Below is a small trained network, with its code and all its weights. Each question gives an input and a target symbol and asks what happens when units are switched off, that is, made to give their printed mean instead of their output.

import numpy as np


def w(rows, s, z=0):
    codes = np.array(rows[::2]) - 128.0
    scale = np.full(codes.shape[1], s)
    scale[-1] = z or s
    return codes * scale


def f(y):
    return np.maximum(y, 0)


def softmax(a):
    e = np.exp(a - a.max(-1, keepdims=True))
    return e / e.sum(-1, keepdims=True)


def log_softmax(a):
    a = a - a.max(-1, keepdims=True)
    return a - np.log(np.exp(a).sum(-1, keepdims=True))


def net(x, mask):
    ids = ['ΛΞΦαβδηθπσψω'.index(c) for c in x.split()]
    T = len(ids)
    res = E[ids] + P[:T]
    u = 0
    for l in range(2):
        q, k, v = (res @ M[l].T for M in (Q, K, V))
        z = softmax(np.where(np.tri(T) > 0, q @ k.T / 2**0.5, -1e9)) @ v
        res = res + np.where(mask[u], z, O[l][:, -1]) @ O[l][:, :-1]
        u += 1
        y = f(res @ A[l][:, :-1].T + A[l][:, -1])
        res = res + np.where(mask[u : u + 16], y, B[l][:, -1]) @ B[l][:, :-1]
        u += 16
    return log_softmax(res[-1] @ U[:, :-1].T + U[:, -1])


Q, K, V, O, A, B = {}, {}, {}, {}, {}, {}
E = w([
[168,137,63],'Λ',
[180,229,97],'Ξ',
[121,107,168],'Φ',
[134,105,72],'α',
[130,118,50],'β',
[125,82,110],'δ',
[92,166,133],'η',
[130,102,90],'θ',
[251,178,108],'π',
[91,109,84],'σ',
[152,116,42],'ψ',
[111,110,167],'ω',
],0.023)
P = w([
[95,4,2],'0',
[59,191,2],'1',
[95,134,85],'2',
[109,131,99],'3',
[120,125,116],'4',
[142,127,117],'5',
[127,114,135],'6',
[146,139,116],'7',
[151,128,122],'8',
[166,166,93],'9',
[134,86,161],'10',
[152,133,128],'11',
[145,104,150],'12',
],0.0081)
Q[0] = w([
[159,146,246],'0.h0',
[2,148,181],'0.h0',
],0.0092)
K[0] = w([
[64,157,167],'0.h0',
[119,248,235],'0.h0',
],0.012)
V[0] = w([
[253,173,128],'0.h0',
[240,196,159],'0.h0',
],0.0077)
O[0] = w([
[74,135,109,253],'0.h0',
[254,194,58,32],'0.h0',
],0.014,0.0023)
A[0] = w([
[66,131,114,99],'0.n0',
[92,77,105,163],'0.n1',
[220,186,89,201],'0.n2',
[155,177,151,50],'0.n3',
[186,147,247,129],'0.n4',
[71,169,188,253],'0.n5',
[142,195,145,80],'0.n6',
[155,180,205,198],'0.n7',
[224,171,165,27],'0.n8',
[195,167,165,21],'0.n9',
[186,74,112,182],'0.n10',
[103,108,239,166],'0.n11',
[96,199,204,254],'0.n12',
[148,65,239,146],'0.n13',
[51,42,193,141],'0.n14',
[214,206,51,21],'0.n15',
],0.011,0.0037)
B[0] = w([
[84,104,164,146],'0.n0',
[40,140,163,164],'0.n1',
[95,52,132,249],'0.n2',
[41,195,146,146],'0.n3',
[181,182,121,166],'0.n4',
[165,185,102,149],'0.n5',
[141,200,165,150],'0.n6',
[190,116,105,162],'0.n7',
[147,226,172,178],'0.n8',
[157,152,176,159],'0.n9',
[132,221,57,175],'0.n10',
[142,250,39,154],'0.n11',
[254,215,78,151],'0.n12',
[80,178,85,159],'0.n13',
[121,68,102,177],'0.n14',
[114,99,144,249],'0.n15',
],0.006,0.014)
Q[1] = w([
[41,104,137],'1.h0',
[209,141,251],'1.h0',
],0.011)
K[1] = w([
[122,84,74],'1.h0',
[217,155,253],'1.h0',
],0.012)
V[1] = w([
[108,178,255],'1.h0',
[115,253,26],'1.h0',
],0.0071)
O[1] = w([
[125,175,210,17],'1.h0',
[152,182,2,255],'1.h0',
],0.0085,0.0088)
A[1] = w([
[109,165,130,67],'1.n0',
[125,170,149,90],'1.n1',
[116,185,130,34],'1.n2',
[130,125,252,131],'1.n3',
[198,97,135,188],'1.n4',
[163,102,121,150],'1.n5',
[172,135,113,137],'1.n6',
[107,172,121,254],'1.n7',
[154,160,134,195],'1.n8',
[132,148,86,150],'1.n9',
[135,85,214,105],'1.n10',
[108,61,177,174],'1.n11',
[185,122,159,147],'1.n12',
[146,132,107,203],'1.n13',
[94,68,117,187],'1.n14',
[100,125,114,117],'1.n15',
],0.016,0.0073)
B[1] = w([
[204,124,111,146],'1.n0',
[187,136,73,155],'1.n1',
[214,130,145,171],'1.n2',
[63,125,125,131],'1.n3',
[62,92,115,161],'1.n4',
[126,92,155,153],'1.n5',
[124,70,125,208],'1.n6',
[48,102,177,209],'1.n7',
[86,157,158,197],'1.n8',
[115,94,188,249],'1.n9',
[9,72,254,140],'1.n10',
[216,195,144,167],'1.n11',
[105,160,40,153],'1.n12',
[52,148,139,213],'1.n13',
[192,183,131,208],'1.n14',
[177,84,154,162],'1.n15',
],0.0084,0.021)
U = w([
[40,153,170,215],'Λ',
[106,253,85,228],'Ξ',
[133,156,120,72],'Φ',
[170,126,172,175],'α',
[114,110,196,103],'β',
[170,179,95,2],'δ',
[125,146,132,111],'η',
[168,162,126,89],'θ',
[157,116,91,117],'π',
[176,166,114,111],'σ',
[202,166,91,123],'ψ',
[123,145,137,76],'ω',
],0.013,0.0048)

Each question gives the input, a string of symbols that net reads in full, and the target symbol t.
The units are the heads (2 rows each of Q, K, V and O) and the neurons (one row each of A and B). Each row of codes is followed by its name. A weight is (code - 128) times the scale printed after its matrix; where a second scale follows, it is the last column's (O, A, B and U).
mask holds one flag per unit, layer by layer, with each layer's heads first. A switched-off unit (its flag False) gives its mean, the last column of its rows in O or B, instead of its output. The means were averaged over made-up inputs and are rounded, as every weight is.
A unit's drop is (log p(t) with every unit on - log p(t) with that unit switched off) / (log p(t) with every unit on - log p(t) with every unit switched off).
The circuit of an input: a set's keep is (log p(t) with only the set's units on - log p(t) with every unit switched off) / (log p(t) with every unit on - log p(t) with every unit switched off). Starting from the 12 units with the biggest drops (on a tie, the unit counted first), units are removed one at a time, each time the one whose removal leaves the highest keep (on an exact tie, the one counted first), for as long as the keep stays at least 0.8.
circuit, biggest first: the units of the circuit, biggest drop first
most important unit: the unit with the biggest drop
k most important neurons: the k neurons with the biggest drops, biggest first
k most important neurons of layer l: the k neurons of layer l with the biggest drops, biggest first
drop when u is switched off: that unit's drop, to one decimal
input π ψ ψ β η ω η, target Ξ: circuit, biggest first	(1.h0)
input ψ σ β π η σ η, target Ξ: circuit, biggest first	(0.n2 1.h0)
input π π η ψ η π α π ψ ψ π, target Ξ: 2 most important neurons	(0.n8 1.n12)
input π π π, target Ξ: 2 most important neurons	(0.n8 0.n6)
input ψ π β π π ω π π η α, target ψ: 4 most important neurons of layer 0	(0.n2 0.n15 0.n14 0.n8)
input α θ ψ ω ψ α β ψ π α σ π β, target α: 2 most important neurons	(1.n11 1.n10)
input β π π α θ π Φ π α π ψ, target β: 3 most important neurons	(1.n10 0.n1 0.n0)
input ψ α α π, target Λ: 3 most important neurons of layer 1	(1.n14 1.n11 1.n7)
input β π ψ Λ π η ψ π α π π θ α, target β: 4 most important neurons of layer 0	(0.n1 0.n0 0.n11 0.n12)
input α η π, target Λ: 4 most important neurons of layer 1	(1.n14 1.n7 1.n11 1.n9)
input ψ ψ η η σ π π Λ, target ψ: 2 most important neurons	(1.n7 1.n9)
input ψ β β, target ψ: 2 most important neurons	(1.n14 1.n11)
input ψ β α β β, target ψ: 2 most important neurons of layer 0	(0.n2 0.n15)
input π ω β ψ Ξ α δ, target π: most important unit	1.h0
input ψ π π η α π π ψ η π ψ α α, target ψ: 2 most important neurons of layer 0	(0.n2 0.n14)
input β π π α π π α π σ β, target β: 2 most important neurons	(1.n10 0.n14)
input ψ π δ η Λ, target ψ: 3 most important neurons	(0.n2 1.n7 1.n9)
input α η θ, target α: 3 most important neurons of layer 0	(0.n14 0.n1 0.n0)
input Φ β α π β π π π η β β θ Φ, target Ξ: drop when 0.n12 is switched off	0.1
input ψ π π θ, target ψ: drop when 0.n15 is switched off	0.2
input ψ β θ α α θ Φ Ξ π π π π σ, target π: drop when 0.n15 is switched off	0.1
input ψ Λ ψ π β π α σ δ, target ψ: drop when 0.n14 is switched off	0.3
input α η σ π α σ π ψ, target α: 3 most important neurons of layer 1	(1.n11 1.n10 1.n14)
input β β β Λ π π π η σ ψ, target β: 2 most important neurons	(1.n10 0.n14)
input π π β σ α π ψ α, target π: most important neuron of layer 0	(0.n8)
